Below are the code and all the weights of a small trained network. Each question names an input and a target symbol and asks about switching units off, where a switched-off unit gives its printed mean instead of its output.

import numpy as np


def w(rows, s, z=0):
    codes = np.array(rows[::2]) - 128.0
    scale = np.full(codes.shape[1], s)
    scale[-1] = z or s
    return codes * scale


def f(y):
    return np.maximum(y, 0)


def softmax(a):
    e = np.exp(a - a.max(-1, keepdims=True))
    return e / e.sum(-1, keepdims=True)


def log_softmax(a):
    a = a - a.max(-1, keepdims=True)
    return a - np.log(np.exp(a).sum(-1, keepdims=True))


def net(x, mask):
    ids = ['ΓΛΞβεζηθμπφψ'.index(c) for c in x.split()]
    T = len(ids)
    res = E[ids] + P[:T]
    u = 0
    for l in range(2):
        r = res
        for j in range(2):
            rows = slice(4 * j, 4 * j + 4)
            q, k, v = (r @ M[l][rows].T for M in (Q, K, V))
            z = softmax(np.where(np.tri(T) > 0, q @ k.T / 4**0.5, -1e9)) @ v
            o = O[l][rows]
            res = res + np.where(mask[u + j], z, o[:, -1]) @ o[:, :-1]
        u += 2
        y = f(res @ A[l][:, :-1].T + A[l][:, -1])
        res = res + np.where(mask[u : u + 8], y, B[l][:, -1]) @ B[l][:, :-1]
        u += 8
    return log_softmax(res[-1] @ U[:, :-1].T + U[:, -1])


Q, K, V, O, A, B = {}, {}, {}, {}, {}, {}
E = w([
[111,116,159],'Γ',
[20,99,184],'Λ',
[104,113,145],'Ξ',
[194,134,203],'β',
[205,58,136],'ε',
[131,121,165],'ζ',
[110,222,253],'η',
[50,132,226],'θ',
[32,201,12],'μ',
[139,149,216],'π',
[254,195,239],'φ',
[94,14,166],'ψ',
],0.0074)
P = w([
[105,117,247],'0',
[103,120,245],'1',
[96,123,249],'2',
[96,120,238],'3',
[98,126,242],'4',
[98,125,240],'5',
[96,122,241],'6',
[99,124,240],'7',
[95,117,255],'8',
],0.0037)
Q[0] = w([
[103,21,17],'L0H0',
[155,226,246],'L0H0',
[93,33,10],'L0H0',
[152,220,240],'L0H0',
[24,11,128],'L0H1',
[32,6,134],'L0H1',
[44,2,136],'L0H1',
[253,240,92],'L0H1',
],0.0064)
K[0] = w([
[231,29,237],'L0H0',
[17,213,11],'L0H0',
[230,47,246],'L0H0',
[19,190,20],'L0H0',
[13,228,13],'L0H1',
[26,241,5],'L0H1',
[54,245,3],'L0H1',
[246,20,236],'L0H1',
],0.0071)
V[0] = w([
[145,163,52],'L0H0',
[109,179,30],'L0H0',
[121,204,24],'L0H0',
[150,171,45],'L0H0',
[118,1,238],'L0H1',
[137,85,241],'L0H1',
[87,108,55],'L0H1',
[154,60,242],'L0H1',
],0.0035)
O[0] = w([
[114,117,26,41],'L0H0',
[90,98,15,32],'L0H0',
[98,95,2,18],'L0H0',
[111,110,20,30],'L0H0',
[39,152,140,254],'L0H1',
[18,112,97,246],'L0H1',
[210,161,216,67],'L0H1',
[24,136,88,242],'L0H1',
],0.0039,0.0025)
A[0] = w([
[77,192,64,3],'L0N0',
[43,89,84,192],'L0N1',
[142,223,216,88],'L0N2',
[2,193,204,95],'L0N3',
[168,241,221,99],'L0N4',
[147,112,110,9],'L0N5',
[19,19,10,2],'L0N6',
[204,220,169,128],'L0N7',
],0.0065,0.0066)
B[0] = w([
[246,9,12,128],'L0N0',
[25,33,97,198],'L0N1',
[206,243,91,186],'L0N2',
[32,239,41,255],'L0N3',
[231,241,138,192],'L0N4',
[251,1,105,128],'L0N5',
[241,246,249,128],'L0N6',
[218,121,198,155],'L0N7',
],0.0065,0.006)
Q[1] = w([
[229,93,54],'L1H0',
[65,66,216],'L1H0',
[168,167,204],'L1H0',
[125,63,253],'L1H0',
[24,245,114],'L1H1',
[18,26,118],'L1H1',
[8,60,123],'L1H1',
[24,19,123],'L1H1',
],0.0059)
K[1] = w([
[194,149,74],'L1H0',
[53,56,123],'L1H0',
[182,83,187],'L1H0',
[116,25,125],'L1H0',
[49,188,28],'L1H1',
[22,1,161],'L1H1',
[19,34,109],'L1H1',
[35,11,165],'L1H1',
],0.007)
V[1] = w([
[25,181,176],'L1H0',
[62,119,254],'L1H0',
[89,116,236],'L1H0',
[142,99,234],'L1H0',
[161,233,205],'L1H1',
[37,110,140],'L1H1',
[168,201,224],'L1H1',
[199,30,60],'L1H1',
],0.0068)
O[1] = w([
[45,68,46,233],'L1H0',
[154,7,22,219],'L1H0',
[165,26,36,194],'L1H0',
[248,1,59,155],'L1H0',
[216,141,36,204],'L1H1',
[36,78,78,174],'L1H1',
[230,118,53,190],'L1H1',
[137,138,250,2],'L1H1',
],0.0056,0.0099)
A[1] = w([
[97,216,94,115],'L1N0',
[190,40,111,154],'L1N1',
[24,36,65,173],'L1N2',
[158,66,171,171],'L1N3',
[23,91,121,52],'L1N4',
[147,110,180,1],'L1N5',
[70,208,87,50],'L1N6',
[2,31,171,106],'L1N7',
],0.0072,0.0059)
B[1] = w([
[113,205,70,149],'L1N0',
[202,37,205,170],'L1N1',
[47,124,214,251],'L1N2',
[192,25,88,140],'L1N3',
[154,243,217,176],'L1N4',
[84,129,83,128],'L1N5',
[161,254,143,145],'L1N6',
[227,188,239,196],'L1N7',
],0.0066,0.022)
U = w([
[96,119,119,188],'Γ',
[49,29,48,211],'Λ',
[123,1,119,158],'Ξ',
[142,231,86,77],'β',
[141,193,153,44],'ε',
[7,145,44,191],'ζ',
[188,133,248,49],'η',
[118,242,177,72],'θ',
[243,191,192,2],'μ',
[161,87,105,183],'π',
[109,83,48,193],'φ',
[68,89,91,176],'ψ',
],0.0059,0.006)

Each question gives the input, a string of symbols that net reads in full, and the target symbol t.
The units are the heads (4 rows each of Q, K, V and O) and the neurons (one row each of A and B). Each row of codes is followed by its name. A weight is (code - 128) times the scale printed after its matrix; where a second scale follows, it is the last column's (O, A, B and U).
mask holds one flag per unit, layer by layer, with each layer's heads first. A switched-off unit (its flag False) gives its mean, the last column of its rows in O or B, instead of its output. The means were averaged over made-up inputs and are rounded, as every weight is.
A unit's drop is (log p(t) with every unit on - log p(t) with that unit switched off) / (log p(t) with every unit on - log p(t) with every unit switched off).
The circuit of an input: a set's keep is (log p(t) with only the set's units on - log p(t) with every unit switched off) / (log p(t) with every unit on - log p(t) with every unit switched off). Starting from the 12 units with the biggest drops (on a tie, the unit counted first), units are removed one at a time, each time the one whose removal leaves the highest keep (on an exact tie, the one counted first), for as long as the keep stays at least 0.8.
circuit, biggest first: the units of the circuit, biggest drop first
unit that matters most: the unit with the biggest drop
top k neurons: the k neurons with the biggest drops, biggest first
top k neurons in layer l: the k neurons of layer l with the biggest drops, biggest first
which heads matter: for each layer, one digit per head in row order, 1 if its drop is at least 0.15 and else 0, layers parted by /
drop of u: that unit's drop, to one decimal
input θ ψ φ θ, target ζ: top 2 neurons -> [L0N3; L1N7]
input ζ φ μ, target θ: top 4 neurons -> [L0N4; L0N1; L0N2; L1N4]
input η Γ β ψ η ψ μ, target θ: which heads matter -> 00 / 01
input ψ ψ μ φ β Γ Γ ψ η, target ζ: circuit, biggest first -> [L1N7; L1N1; L0N3]
input ψ ψ ψ μ η, target ζ: which heads matter -> 10 / 00
input β θ Λ ε φ η β, target π: top 2 neurons -> [L1N7; L1N4]
input η ε ε, target Ξ: which heads matter -> 00 / 00
input η φ ψ φ, target μ: top 2 neurons -> [L0N4; L0N7]
input Ξ ψ ψ Ξ θ φ φ ζ, target Λ: circuit, biggest first -> [L1N7; L1N4]
input η ψ ψ φ ψ ψ θ φ, target μ: circuit, biggest first -> [L1H1; L0N4; L0N7]
input π ψ φ Λ Λ, target θ: unit that matters most -> L1H1
input ψ φ ψ μ ψ θ η β φ, target π: top 2 neurons -> [L1N7; L1N4]
input Λ η θ, target ζ: top 3 neurons in layer 0 -> [L0N3; L0N2; L0N4]
input ψ β θ θ ψ η ζ, target Λ: unit that matters most -> L0H0
input ζ ψ ζ η μ φ, target π: which heads matter -> 10 / 01
input θ θ θ μ η ψ ψ, target Ξ: which heads matter -> 01 / 00
input π η ψ ψ β ψ θ π, target φ: which heads matter -> 00 / 01
input π ψ β θ ψ, target η: top 2 neurons in layer 0 -> [L0N4; L0N2]
input ψ φ η π φ ψ μ ψ, target Ξ: drop of L0H1 -> 1.4
input η ψ π, target φ: unit that matters most -> L1H1
input η β Λ, target θ: drop of L1N7 -> 0.4
input η η φ β, target π: drop of L1N7 -> 0.3
input θ β η ψ, target η: drop of L1N7 -> 0.6
